Group and class of each row
[ 1.92 -0.32  2.35 -1.18 -0.39  0.36 -0.66 -0.20  1.74  0.19  1.14  0.67
  0.19 -0.91  1.67 -1.41 -0.99  0.13  0.38  1.59  0.07 -1.31 -0.12 -0.79
 -1.39 -0.38  0.38 -0.91] : CM > JT
[ 1.52 -0.35  0.54  0.42  3.22  0.32  0.57 -0.76 -0.11 -0.39  1.47  0.69
  0.00  1.16  1.26 -0.04  0.66 -0.81 -1.70  1.71 -0.76 -3.49 -0.23  0.57
 -0.97 -0.46 -0.15  0.20] : GQ > JH
[ 1.26 -0.81  0.23 -0.43  2.10  0.57  0.03 -2.25 -0.85 -0.21  1.30 -0.40
 -0.19  1.85  0.77 -0.97  0.13 -0.64  0.17 -1.47 -0.17  1.13 -0.37 -0.30
 -2.52 -1.51  1.16 -1.79] : LZ > Bm
[ 1.10 -1.16 -0.03 -0.71  1.94  0.87  0.80 -2.72 -1.87 -0.47  1.22 -0.57
 -0.58  1.90  0.76 -0.56  1.68 -0.17  0.82 -1.46 -0.51  2.48 -0.35 -0.28
 -2.24 -0.64  1.38 -1.24] : LZ > Bm
[ 2.50  0.00  1.61 -0.25  0.73  0.07 -0.79 -1.24  1.70 -1.81  1.06  1.45
  0.55  1.02  0.85 -1.23 -0.84 -0.39 -0.29 -1.08 -0.12  3.54  0.55 -0.86
 -1.67 -1.41  1.60 -3.59] : LZ > Bm
[ 1.82 -0.76  1.46 -1.11  0.44  0.08 -0.35 -3.22  0.14  0.50  0.30 -1.62
  0.62  1.10  0.75 -0.63 -0.74 -0.95 -0.79 -1.40 -0.33  0.80  0.88 -0.63
 -3.60 -2.43  1.06 -2.68] : LZ > Qq
[ 1.42 -0.72  1.15  0.59  2.62 -0.44  0.43 -3.00  0.65 -0.84  0.83  6.76
  0.42  2.77  0.26  1.10  0.03 -0.33 -1.38  2.47 -0.06  1.33  0.01  1.73
 -1.21 -0.53  1.61 -3.28] : BD > CR
[ 1.85  0.20  0.55  0.69  3.46 -0.09  0.56  0.89 -0.76 -0.64  1.09  1.59
  0.47  0.44  2.08 -0.23 -0.98  0.11 -1.05  1.16 -0.59  0.37  0.05  1.28
  0.68 -0.29  0.96  0.83] : GQ > Bg
[ 2.91  0.09  1.08 -0.91 -0.28  0.37 -1.54 -1.75  1.60 -0.86  0.72 -2.67
  0.36  1.37  0.17 -1.85 -1.34 -0.34  0.20 -1.11 -0.09  2.71  0.34 -1.57
 -2.22 -1.09  1.57 -2.59] : LZ > Qq
[ 2.18 -0.19  0.53  0.84 -0.45 -0.09 -0.44  0.94  1.04 -0.72  0.87  1.50
  1.58  0.25  1.89  0.08 -0.88  0.35  2.16 -0.85  1.34  4.26 -0.48  3.39
  3.66 -0.64  2.16 -0.26] : CM > MJ
[-0.38 -4.19 -0.05  2.65  2.05  0.56  1.77 -3.60 -4.56  4.06  1.84  2.52
  0.22  3.88  0.85  2.80  5.15 -0.49  1.30  0.73 -0.33 -0.67 -0.37  2.22
 -1.59 -1.42 -1.42  0.30] : BD > CR
[ 1.87  0.16  0.39 -0.99  1.82  0.93 -0.76 -1.91  0.57  0.18  0.78 -0.61
  0.92  1.79  1.17 -0.33 -1.31 -1.05 -0.72 -0.15 -0.10  0.72  0.08 -0.49
 -3.95 -2.19  1.56 -2.16] : LZ > Qq
[ 3.43 -0.12  0.81  2.68  3.69  0.66  0.06 -3.55  2.19 -1.66  0.18  0.43
  0.76  2.27  1.11  0.85 -1.79 -0.81 -2.01  2.53  0.12 -2.61  0.36  2.22
 -1.19 -0.79  0.29 -1.49] : GQ > JH
[ 1.05 -1.90  0.21 -0.44  1.54  0.51  0.68 -4.12 -1.95  1.47  1.57 -2.00
 -0.26  1.99  0.73 -0.28  1.23 -0.08  1.68 -1.05 -0.24  1.73  0.11  0.01
 -2.94 -1.70  0.22 -1.06] : LZ > Qq
[ 2.35 -1.62  1.52  0.82  1.92  0.41  0.61 -2.71 -1.90  1.06  0.99 -1.85
 -0.42  2.54  0.63 -0.67  0.83 -0.47  0.71 -1.73 -0.23  2.42  0.24  0.28
 -2.80 -1.72  0.13 -1.20] : LZ > Bm
[ 2.31 -1.57  1.24  0.64  3.23  1.17  0.55 -6.16  0.87 -0.65  1.31 -1.33
 -1.47  2.61  0.28  0.46 -0.27 -1.17 -1.29  2.51 -1.09 -2.96  0.55 -1.89
 -5.62 -0.30 -0.22 -2.97] : LZ > Qq
[ 0.80 -1.58 -0.16  0.58  0.84  0.99  1.49 -4.09 -2.29  0.91  1.56 -2.24
 -0.14  0.83  0.99  0.35  1.99 -0.43  1.22 -2.27 -0.14  0.76  0.47  0.47
 -2.00 -1.76  0.00 -0.81] : LZ > Qq
[ 2.49 -0.06 -0.03 -0.43  0.44 -0.29 -0.06 -2.48  0.23 -0.88  0.99 -1.53
  0.30  1.80  0.51 -0.29 -1.99 -0.17  0.47 -2.16  0.08  2.80  0.03 -0.08
 -0.85 -1.32  2.24 -2.08] : LZ > Qq
[ 2.29  0.46  1.41 -1.45  0.77  0.26 -0.98 -1.25  2.19 -1.67 -0.37 -2.16
  0.18  0.51  0.51 -1.71 -2.13 -0.65 -0.03 -0.50 -0.20  1.49  0.37 -1.96
 -2.79 -0.19  1.43 -2.55] : LZ > Qq
[ 1.04 -1.49  0.52 -0.95  0.54  1.03  0.58 -3.15 -0.89  0.88  0.74 -3.60
  0.26  0.62  1.23 -1.15  0.86 -0.70  0.94 -2.12 -0.19  1.59  0.16  0.27
 -2.38 -1.62  0.45 -1.34] : LZ > Qq
[ 1.25 -0.04 -0.13  0.19  2.11  0.90  0.73  1.15  0.02 -0.87  0.83 -0.83
  0.45  0.04  1.85 -1.38 -0.41 -0.17 -0.52 -0.92 -0.21  0.55 -0.72  1.45
  0.14 -0.30 -0.10  1.01] : GQ > Bg
[ 1.67  0.16  0.15  1.19  1.47  0.79 -0.07  1.12 -0.40 -0.21  1.15 -0.33
  1.26 -0.08  1.71 -0.46 -0.95 -0.01 -1.23 -0.50 -0.29  0.51  0.07  0.93
 -0.75 -1.04 -0.79  0.47] : GQ > JH
[ 1.41 -0.19  0.62  0.97  4.43  0.29  0.25 -0.22 -0.74  0.22  0.84  1.67
  0.49  1.45  1.70  0.10 -1.18 -0.68 -3.20  1.24 -0.95 -2.37  0.16 -0.28
 -3.55 -1.11 -0.90 -0.62] : GQ > Bg

Group and class of each row
[ 0.25 -3.76 -1.06 -1.60 -8.19 -0.14 -0.80  1.19 -1.10  1.59  0.06  0.54
 -0.12 -1.05 -3.30  2.02  0.18  0.16 -3.24  1.85  1.95 -1.73  1.15 -0.97
 -1.53  0.43  1.68 -1.99] : (98) > CG
[-0.65 -2.23 -0.85 -2.24 -2.90 -0.58  0.08  1.45 -2.32  0.16  0.67  1.15
  1.15 -2.00 -1.63  1.97 -0.32  0.17 -2.07 -0.08  0.62 -1.37  1.02 -0.28
  0.02  0.72  1.17 -1.25] : (98) > GG
[ 1.28 -0.20 -0.50 -1.48 -5.18 -0.55 -0.32  2.18 -0.99  0.56  1.19  1.04
 -0.03 -3.35 -5.43  1.16  0.47 -0.70 -5.49 -0.21  1.07 -0.90 -0.27 -0.28
 -0.23  0.17  0.69 -3.83] : (98) > PP
[ 0.54  0.14 -0.95 -1.45 -4.43 -1.29  0.71  1.18 -2.16  0.36  1.02  1.51
  1.19 -3.69 -3.23  1.59 -0.73  0.49 -3.75  0.89  0.67 -1.39  1.80 -1.09
 -0.03  0.34  0.68 -2.48] : (98) > PP
[ 1.73  2.76 -1.22 -3.17 -3.86 -0.83  3.07  2.15  0.75 -0.81  0.74  2.24
  1.49 -5.37 -4.93  2.99 -0.76 -1.44 -4.76  2.40 -1.22 -1.20  5.35  0.23
  0.21 -0.14  0.79 -5.22] : (98) > GG
[-0.51 -0.82 -1.05 -2.01 -4.79 -1.37  0.03  0.76 -2.11  0.93  1.15  1.48
  0.92 -3.21 -3.35  1.28 -0.59 -0.41 -3.62  0.91  0.73 -1.30  0.71 -0.47
 -0.23  0.60  0.91 -2.02] : (98) > GG
[ 0.90  0.30 -0.91 -1.95 -2.55 -0.79  1.39  1.44 -1.40 -0.60  0.73  1.61
  1.35 -4.17 -2.84  1.82  0.26 -1.08 -3.40  0.79  0.63 -1.18  2.42  0.04
  0.35  0.47  0.32 -3.23] : (98) > CG
[-0.15  2.63 -0.31 -0.84 -7.90 -1.64  0.51 -1.21  2.76  1.57 -0.56 -0.25
 -1.63 -0.81 -4.45  0.53  0.56 -2.90 -6.65  4.84  1.46  0.56 -2.66  0.38
 -0.83  0.08  0.67 -7.06] : (95) > RT
[-0.56  0.73 -0.65 -1.53 -6.78  0.56  1.08  0.00 -0.37  0.03 -0.50  0.29
 -0.44 -3.15 -2.52  1.40  0.29 -0.85 -4.33  1.40  1.07 -0.51  1.34 -0.51
 -2.08 -0.11  0.96 -5.72] : (90) > MD
[ 0.35  1.34 -0.72 -2.31 -6.38 -0.07  1.07  0.57  2.70  0.77 -0.28  0.42
 -1.23 -2.30 -4.93  1.47  0.13 -2.29 -5.50  2.61  0.68  0.11  0.58  0.63
 -1.43 -0.41  1.24 -5.82] : (95) > RT
[ 0.08 -1.72 -1.18 -0.95 -6.19 -1.29  0.33  0.19 -1.51  0.99  0.57  1.19
  1.02 -1.97 -2.39  1.62 -0.17 -0.38 -2.66  3.26  0.91 -1.94  2.15 -0.68
 -0.41  1.33  0.40 -1.34] : (98) > CG
[-0.45 -0.14 -0.16 -1.07 -4.24  0.32  0.76  0.53 -2.48 -0.31 -0.28 -0.08
  0.22 -3.34 -1.11  1.71  0.09 -0.02 -3.76 -1.34  1.14 -0.49  1.04 -1.19
 -0.85  0.09  0.54 -4.11] : (90) > MD
[-1.41  0.29 -1.09 -1.40 -5.27  0.48  2.79 -0.59 -3.12 -0.91  0.01  0.87
  1.69 -4.32  0.01  2.57 -0.97  0.66 -1.65  0.86 -0.14 -1.57  5.64 -1.74
 -1.45  0.16  1.11 -2.88] : (90) > SJ
[-0.84 -0.13 -0.76 -1.91 -3.84 -0.21  1.37  0.15 -0.64 -0.20 -0.09  0.75
  0.81 -2.46 -1.12  1.90 -0.25 -0.82 -2.59  0.99  0.26 -0.77  2.33 -0.23
 -0.35  0.43  0.72 -3.02] : (90) > BQ
[ 0.76 -1.24 -0.61 -2.86 -0.84  0.79 -0.07  3.72 -1.64 -0.35  0.78  0.78
  0.27 -4.36 -4.57  1.39  0.93 -1.11 -4.91 -3.71  0.89 -0.34 -0.16  0.86
 -0.62  0.52  0.12 -3.90] : (95) > HZ
[ 1.55 -1.27 -0.63 -1.72 -2.46 -0.39  1.11  2.32 -1.78  0.01  0.24  1.53
  0.96 -3.56 -2.40  2.47  0.36 -0.95 -3.24  0.92  0.92 -1.34  3.44 -0.31
  0.33  0.92  0.93 -3.12] : (98) > PP
[ 1.40 -0.25 -0.50 -1.25 -5.97  0.71  0.85  1.17 -0.27  0.14  0.18  0.77
 -0.30 -3.36 -3.75  1.56  0.68 -0.87 -4.22  0.98  1.09 -0.99  1.67 -0.42
 -1.29 -0.41  0.70 -4.51] : (95) > HZ
[-0.02 -3.38 -0.68 -2.39 -2.67 -0.11 -0.68  2.39 -1.80  0.22  0.62  1.19
  0.49 -1.86 -2.17  1.77 -0.33  0.08 -1.31 -0.35  1.34 -1.65  2.32 -0.67
  0.09  0.38  1.36 -0.83] : (98) > GG
[ 0.22  3.19 -1.22 -1.54 -7.06 -0.68  2.89 -0.67  0.80  0.00 -0.32  0.45
  0.47 -3.85 -3.71  2.26 -0.03 -1.20 -5.08  3.68 -0.45 -0.57  3.23 -0.41
 -1.47  0.13  0.70 -5.62] : (90) > BQ
[-0.46  1.03 -0.42 -0.85 -3.32  0.64  1.75  0.17 -2.75 -0.84  0.48  0.28
  0.99 -4.56 -1.36  1.42  0.05  0.10 -3.36 -1.08  0.16 -0.84  2.09 -0.86
 -1.38  0.26  0.11 -3.64] : (90) > SJ
[-1.02 -0.47 -0.84 -1.97 -4.87  0.23  0.27  1.02 -0.35  0.47  0.25 -0.12
 -0.48 -1.94 -2.93  1.62 -0.51  0.46 -3.74 -1.26  0.40 -0.06  0.99 -0.46
 -1.40 -0.18  0.97 -2.56] : (95) > RT
[-0.21 -0.95 -0.99 -1.13 -5.93  1.40  0.79  0.10  0.25  0.60 -0.43 -0.60
 -0.56 -1.60 -2.90  1.19  0.75 -1.06 -4.14  1.17  0.56 -0.54  0.62  0.18
 -2.10  0.36  1.01 -3.26] : (95) > RT
